Below are the code and all the weights of a small trained network. Each question names an input and a target symbol and asks about switching units off, where a switched-off unit gives its printed mean instead of its output.

import numpy as np


def w(rows, s, z=0):
    codes = np.array(rows[::2]) - 128.0
    scale = np.full(codes.shape[1], s)
    scale[-1] = z or s
    return codes * scale


def f(y):
    return np.maximum(y, 0)


def softmax(a):
    e = np.exp(a - a.max(-1, keepdims=True))
    return e / e.sum(-1, keepdims=True)


def log_softmax(a):
    a = a - a.max(-1, keepdims=True)
    return a - np.log(np.exp(a).sum(-1, keepdims=True))


def net(x, mask):
    ids = ['ΞΠΦΨΩαβδεζηθλμτ'.index(c) for c in x.split()]
    T = len(ids)
    res = E[ids] + P[:T]
    u = 0
    for l in range(2):
        r = res
        for j in range(2):
            rows = slice(2 * j, 2 * j + 2)
            q, k, v = (r @ M[l][rows].T for M in (Q, K, V))
            z = softmax(np.where(np.tri(T) > 0, q @ k.T / 2**0.5, -1e9)) @ v
            o = O[l][rows]
            res = res + np.where(mask[u + j], z, o[:, -1]) @ o[:, :-1]
        u += 2
        y = f(res @ A[l][:, :-1].T + A[l][:, -1])
        res = res + np.where(mask[u : u + 4], y, B[l][:, -1]) @ B[l][:, :-1]
        u += 4
    return log_softmax(res[-1] @ U[:, :-1].T + U[:, -1])


Q, K, V, O, A, B = {}, {}, {}, {}, {}, {}
E = w([
[177,102,206,179,111,143,185,110,159],'Ξ',
[102,113,227,134,126,66,190,148,106],'Π',
[223,52,189,139,191,182,118,117,45],'Φ',
[169,141,154,179,135,189,117,147,144],'Ψ',
[143,114,81,178,177,123,202,122,20],'Ω',
[87,190,112,186,67,56,167,151,148],'α',
[211,111,168,80,139,69,128,180,124],'β',
[78,27,103,166,146,191,52,169,158],'δ',
[176,69,151,171,118,105,110,200,2],'ε',
[169,198,148,108,94,194,68,208,87],'ζ',
[153,140,116,135,153,103,188,193,141],'η',
[120,151,133,66,184,36,147,205,100],'θ',
[77,182,236,139,196,116,98,150,126],'λ',
[220,118,77,157,195,175,145,187,109],'μ',
[153,62,99,180,73,107,245,163,86],'τ',
],0.0085)
P = w([
[95,111,86,94,138,92,82,45,182],'0',
[87,230,131,229,86,201,194,58,66],'1',
[126,176,150,184,83,168,204,87,104],'2',
[133,159,165,159,97,164,198,115,109],'3',
[150,131,175,162,101,147,203,123,123],'4',
[147,132,174,153,121,133,206,148,121],'5',
[150,127,179,141,127,136,200,171,124],'6',
[168,116,192,133,128,120,193,182,129],'7',
[165,120,173,141,137,121,185,207,118],'8',
[172,103,187,164,161,90,184,201,127],'9',
[179,100,204,158,170,85,170,214,129],'10',
[206,83,209,180,169,63,171,215,134],'11',
[200,97,200,167,179,71,152,247,131],'12',
[216,92,187,174,200,68,157,253,124],'13',
],0.0042)
Q[0] = w([
[138,87,211,182,195,166,190,231,118],'L0H1',
[185,86,45,91,155,160,15,122,60],'L0H1',
[65,58,6,67,86,120,76,35,207],'L0H2',
[212,251,86,20,107,95,127,39,63],'L0H2',
],0.011)
K[0] = w([
[70,85,66,174,80,93,35,110,180],'L0H1',
[131,78,112,42,212,212,137,61,73],'L0H1',
[223,205,183,156,93,88,200,168,91],'L0H2',
[54,211,136,112,8,113,165,28,212],'L0H2',
],0.012)
V[0] = w([
[92,62,120,241,171,150,137,94,40],'L0H1',
[242,252,205,165,123,73,201,197,118],'L0H1',
[108,133,92,143,147,126,232,141,218],'L0H2',
[38,76,147,160,68,97,115,116,123],'L0H2',
],0.011)
O[0] = w([
[165,87,184,152,106,193,211,144,135,254],'L0H1',
[136,237,141,255,111,171,124,52,40,220],'L0H1',
[159,99,81,196,102,87,171,106,173,114],'L0H2',
[28,79,125,125,152,130,182,139,139,99],'L0H2',
],0.0063,0.0041)
A[0] = w([
[116,166,185,226,48,224,114,143,98,234],'L0N1',
[95,92,4,185,153,145,92,113,150,223],'L0N2',
[98,133,134,130,105,225,216,178,97,250],'L0N3',
[45,125,122,108,99,2,145,74,93,102],'L0N4',
],0.0095,0.0011)
B[0] = w([
[26,155,99,158,255,177,212,145,152,248],'L0N1',
[143,190,146,72,147,100,185,193,234,133],'L0N2',
[163,127,213,106,157,12,99,117,183,209],'L0N3',
[82,68,69,141,188,14,154,181,46,134],'L0N4',
],0.0065,0.013)
Q[1] = w([
[122,120,166,188,154,70,159,252,177],'L1H1',
[140,105,78,79,94,124,133,109,122],'L1H1',
[133,194,58,155,69,202,31,42,55],'L1H2',
[71,53,118,88,142,133,104,158,210],'L1H2',
],0.024)
K[1] = w([
[73,27,145,126,40,137,27,83,227],'L1H1',
[163,209,150,127,97,128,191,58,55],'L1H1',
[59,246,149,88,73,123,198,9,118],'L1H2',
[209,194,200,196,227,193,185,215,20],'L1H2',
],0.014)
V[1] = w([
[133,44,147,128,79,103,252,124,55],'L1H1',
[244,166,122,43,115,43,78,150,77],'L1H1',
[22,76,205,108,135,119,93,125,12],'L1H2',
[228,76,181,81,204,251,87,53,74],'L1H2',
],0.019)
O[1] = w([
[155,136,10,175,147,95,96,160,153,251],'L1H1',
[173,132,159,110,134,3,96,157,180,24],'L1H1',
[107,91,168,231,117,189,73,168,117,55],'L1H2',
[53,152,155,171,94,49,202,176,184,54],'L1H2',
],0.014,0.0027)
A[1] = w([
[125,139,231,133,98,53,120,188,148,5],'L1N1',
[170,189,114,87,128,122,99,28,110,2],'L1N2',
[101,120,167,48,76,114,232,106,149,147],'L1N3',
[156,85,130,151,54,254,112,140,76,37],'L1N4',
],0.0099,0.002)
B[1] = w([
[132,130,93,100,97,154,104,2,187,231],'L1N1',
[107,53,145,185,11,133,215,156,173,225],'L1N2',
[164,178,129,151,121,185,37,230,86,251],'L1N3',
[51,158,163,60,111,13,114,126,106,241],'L1N4',
],0.0077,0.027)
U = w([
[84,154,91,123,87,119,99,63,187,1],'Ξ',
[156,147,103,141,194,5,162,134,149,184],'Π',
[175,97,189,124,101,113,212,99,160,177],'Φ',
[166,145,147,87,190,101,100,6,154,178],'Ψ',
[168,140,37,163,89,183,66,60,116,86],'Ω',
[171,202,154,103,75,74,96,142,150,101],'α',
[74,225,78,134,108,169,181,21,59,179],'β',
[125,182,78,146,119,110,26,63,82,51],'δ',
[116,124,101,124,43,120,81,81,97,39],'ε',
[163,146,130,112,157,254,108,220,83,198],'ζ',
[141,155,158,124,101,220,59,34,122,76],'η',
[104,86,150,240,51,179,78,196,172,73],'θ',
[72,121,246,104,137,39,157,157,133,168],'λ',
[61,58,98,6,173,189,76,146,227,129],'μ',
[227,82,196,154,159,113,60,119,110,186],'τ',
],0.003,0.0043)

Each question gives the input, a string of symbols that net reads in full, and the target symbol t.
The units are the heads (2 rows each of Q, K, V and O) and the neurons (one row each of A and B). Each row of codes is followed by its name. A weight is (code - 128) times the scale printed after its matrix; where a second scale follows, it is the last column's (O, A, B and U).
mask holds one flag per unit, layer by layer, with each layer's heads first. A switched-off unit (its flag False) gives its mean, the last column of its rows in O or B, instead of its output. The means were averaged over made-up inputs and are rounded, as every weight is.
A unit's drop is (log p(t) with every unit on - log p(t) with that unit switched off) / (log p(t) with every unit on - log p(t) with every unit switched off).
k most important neurons: the k neurons with the biggest drops, biggest first
top k neurons in layer l: the k neurons of layer l with the biggest drops, biggest first
which heads matter: for each layer, one digit per head in row order, 1 if its drop is at least 0.15 and else 0, layers parted by /
input η Π Π μ Ξ η Φ η θ μ β Π Ξ, target Φ: which heads matter -> 11 / 01
input η Φ α τ Π μ Φ δ Φ μ, target ζ: which heads matter -> 10 / 11
input Π λ η η ε μ Ξ Π ε Φ ε β ζ, target δ: which heads matter -> 11 / 11
input ε Π ε Ψ α μ μ θ ζ ε, target θ: which heads matter -> 11 / 11
input Ψ ζ η μ, target ζ: top 2 neurons in layer 0 -> [L0N1 L0N3]
input μ μ β λ ε η Ω, target α: 2 most important neurons -> [L0N1 L1N3]
input Ψ Ξ μ λ μ β τ μ μ Φ, target ζ: which heads matter -> 00 / 11
input Ξ Ω λ μ Ψ η Φ, target β: top neuron in layer 1 -> [L1N3]
input μ Ξ μ Ψ τ Π μ ζ ε μ Ξ Π ε, target α: which heads matter -> 11 / 11
input Π Ω δ ε θ θ, target λ: 2 most important neurons -> [L1N4 L1N1]
input α μ θ Ω Π μ μ, target ε: which heads matter -> 11 / 01
input μ ε Π ε Ξ ε μ Ξ, target α: top 2 neurons in layer 0 -> [L0N1 L0N2]
input θ Ω τ μ μ Ψ Π α, target τ: which heads matter -> 10 / 11
input θ θ μ Φ μ τ, target τ: top 2 neurons in layer 0 -> [L0N1 L0N4]
input μ α λ η Φ ε τ θ Φ μ θ, target α: which heads matter -> 11 / 11
input δ μ Ψ Ω ε τ μ δ θ Φ δ α ε, target λ: which heads matter -> 01 / 11
input Ω ζ Ω μ ε, target Π: which heads matter -> 10 / 10
input η θ λ Ω ε Φ Ξ β λ Ξ μ Φ, target Φ: 2 most important neurons -> [L1N2 L0N1]
input η ε μ η, target Φ: 2 most important neurons -> [L1N2 L0N1]
input Ψ ε θ η ε ε, target ζ: top 3 neurons in layer 1 -> [L1N3 L1N4 L1N1]
input ε θ λ, target θ: 2 most important neurons -> [L0N1 L1N4]
